Below are the code and all the weights of a small trained network. Each question names an input and a class and asks about switching units off, where a switched-off unit gives its printed mean instead of its output.

import numpy as np


def w(rows, s, z=0):
    codes = np.array(rows[::2]) - 128.0
    scale = np.full(codes.shape[1], s)
    scale[-1] = z or s
    return codes * scale


def norm(h):
    return h / np.sqrt((h * h).mean(-1, keepdims=True) + 1e-5)


def f(y):
    return np.maximum(y, 0)


def log_softmax(a):
    a = a - a.max(-1, keepdims=True)
    return a - np.log(np.exp(a).sum(-1, keepdims=True))


def net(x, mask):
    res = np.array(x, float).reshape(1, 2) / 4 @ E
    u = 0
    for l in range(4):
        y = f(norm(res) @ A[l][:, :-1].T + A[l][:, -1])
        res = res + np.where(mask[u : u + 10], y, B[l][:, -1]) @ B[l][:, :-1]
        u += 10
    return log_softmax(norm(res)[-1] @ U[:, :-1].T + U[:, -1])


A, B = {}, {}
E = w([
[30,218,53,121,94],'x0',
[253,205,57,118,56],'x1',
],0.0036)
A[0] = w([
[151,169,117,211,111,114],'0.n0',
[41,169,198,97,199,140],'0.n1',
[172,90,167,132,185,61],'0.n2',
[36,114,153,93,88,126],'0.n3',
[108,207,148,156,141,47],'0.n4',
[165,39,52,139,113,74],'0.n5',
[51,162,83,68,142,44],'0.n6',
[63,183,110,110,53,7],'0.n7',
[73,36,165,115,189,75],'0.n8',
[253,101,106,49,160,143],'0.n9',
],0.005,0.002)
B[0] = w([
[87,97,149,148,114,158],'0.n0',
[201,67,151,92,180,252],'0.n1',
[169,135,79,87,239,181],'0.n2',
[222,150,112,180,147,217],'0.n3',
[159,96,57,91,176,148],'0.n4',
[189,200,98,148,157,149],'0.n5',
[159,171,84,164,106,195],'0.n6',
[88,88,4,62,218,183],'0.n7',
[96,89,106,138,24,249],'0.n8',
[131,149,221,191,174,217],'0.n9',
],0.004)
A[1] = w([
[91,74,46,73,155,250],'1.n0',
[50,108,74,191,105,69],'1.n1',
[44,191,77,21,4,70],'1.n2',
[66,122,3,159,174,41],'1.n3',
[69,141,84,72,131,144],'1.n4',
[196,41,118,170,130,210],'1.n5',
[84,131,44,133,167,105],'1.n6',
[25,203,70,11,147,22],'1.n7',
[89,18,146,99,147,240],'1.n8',
[99,49,189,90,126,73],'1.n9',
],0.0047,0.0011)
B[1] = w([
[167,112,91,42,94,238],'1.n0',
[178,151,183,154,117,175],'1.n1',
[96,34,172,77,190,180],'1.n2',
[209,155,86,32,131,228],'1.n3',
[182,85,87,117,203,179],'1.n4',
[78,148,122,153,182,245],'1.n5',
[189,169,82,99,159,203],'1.n6',
[217,58,15,2,148,202],'1.n7',
[115,163,49,159,66,254],'1.n8',
[62,152,111,159,129,203],'1.n9',
],0.0047,0.004)
A[2] = w([
[180,103,125,120,128,160],'2.n0',
[105,227,162,167,96,31],'2.n1',
[100,82,81,72,140,108],'2.n2',
[106,85,138,139,161,73],'2.n3',
[146,87,141,88,181,139],'2.n4',
[205,170,154,84,3,105],'2.n5',
[105,143,147,107,107,93],'2.n6',
[70,80,113,115,92,3],'2.n7',
[70,59,69,92,103,159],'2.n8',
[110,42,205,145,102,167],'2.n9',
],0.0073,0.0014)
B[2] = w([
[124,178,125,91,110,192],'2.n0',
[205,140,24,111,71,142],'2.n1',
[127,41,151,125,82,234],'2.n2',
[83,165,71,119,123,170],'2.n3',
[161,158,131,112,142,197],'2.n4',
[4,124,116,178,127,175],'2.n5',
[83,130,86,129,133,128],'2.n6',
[97,57,166,205,121,174],'2.n7',
[200,101,185,167,92,254],'2.n8',
[130,180,71,93,79,177],'2.n9',
],0.0047,0.005)
A[3] = w([
[148,136,175,150,87,141],'3.n0',
[130,150,125,139,99,106],'3.n1',
[79,96,95,106,106,178],'3.n2',
[146,124,206,101,163,97],'3.n3',
[124,109,121,60,133,120],'3.n4',
[154,87,107,2,110,5],'3.n5',
[158,143,85,152,129,171],'3.n6',
[109,146,126,179,152,91],'3.n7',
[139,85,146,160,172,157],'3.n8',
[118,115,100,62,125,100],'3.n9',
],0.01,0.0021)
B[3] = w([
[36,44,97,99,125,162],'3.n0',
[72,124,135,121,60,139],'3.n1',
[195,135,158,161,113,194],'3.n2',
[204,225,254,221,175,152],'3.n3',
[209,92,114,76,42,189],'3.n4',
[183,138,119,89,139,254],'3.n5',
[76,166,128,122,130,205],'3.n6',
[129,98,128,34,162,153],'3.n7',
[111,83,158,153,99,189],'3.n8',
[174,138,116,127,129,197],'3.n9',
],0.0054,0.0062)
U = w([
[34,252,83,163,50,129],'0',
[175,196,252,199,188,169],'1',
[100,16,164,217,60,169],'2',
[95,150,187,103,102,2],'3',
[111,148,182,115,110,22],'4',
[232,134,79,51,92,173],'5',
[22,118,119,113,226,100],'6',
],0.014,0.0094)

Each question gives the input, the list of numbers given to net, and the class t.
The units are the neurons (one row each of A and B). Each row of codes is followed by its name. A weight is (code - 128) times the scale printed after its matrix; where a second scale follows, it is the last column's (A, B and U).
mask holds one flag per neuron, layer by layer. A switched-off neuron (its flag False) gives its mean, the last column of its row in B, instead of its output. The means were averaged over made-up inputs and are rounded, as every weight is.
A unit's drop is (log p(t) with every unit on - log p(t) with that unit switched off) / (log p(t) with every unit on - log p(t) with every unit switched off).
most important unit: the unit with the biggest drop
k most important neurons: the k neurons with the biggest drops, biggest first
k most important neurons of layer l: the k neurons of layer l with the biggest drops, biggest first
drop when u is switched off: that unit's drop, to one decimal
input [2,-5], class 2: most important unit	0.n1
input [-2,4], class 0: 3 most important neurons	(0.n1, 2.n1, 1.n2)
input [-8,-1], class 1: 2 most important neurons of layer 0	(0.n2, 0.n9)
input [-6,-3], class 2: 2 most important neurons	(0.n8, 0.n3)
input [-4,6], class 1: 2 most important neurons of layer 2	(2.n9, 2.n3)
input [0,1], class 0: 2 most important neurons	(1.n7, 2.n1)
input [-1,2], class 0: 3 most important neurons of layer 0	(0.n1, 0.n2, 0.n7)
input [-8,-3], class 6: 2 most important neurons	(1.n0, 1.n7)
input [-5,8], class 0: 3 most important neurons	(0.n1, 1.n2, 2.n5)
input [-4,7], class 0: 2 most important neurons of layer 2	(2.n5, 2.n8)
input [-1,4], class 0: 2 most important neurons	(2.n1, 0.n1)
input [-6,8], class 1: 2 most important neurons	(0.n9, 0.n8)
input [-2,5], class 0: 2 most important neurons	(0.n1, 2.n1)
input [1,-3], class 2: most important neuron of layer 0	(0.n1)
input [-6,7], class 1: 2 most important neurons	(0.n9, 1.n8)
input [-6,-1], class 6: 2 most important neurons of layer 1	(1.n3, 1.n6)
input [-4,-2], class 2: 2 most important neurons	(0.n8, 0.n3)
input [-8,-6], class 2: drop when 1.n3 is switched off	0.2
input [-7,8], class 1: drop when 0.n9 is switched off	0.4
input [-4,-1], class 6: most important unit	0.n2
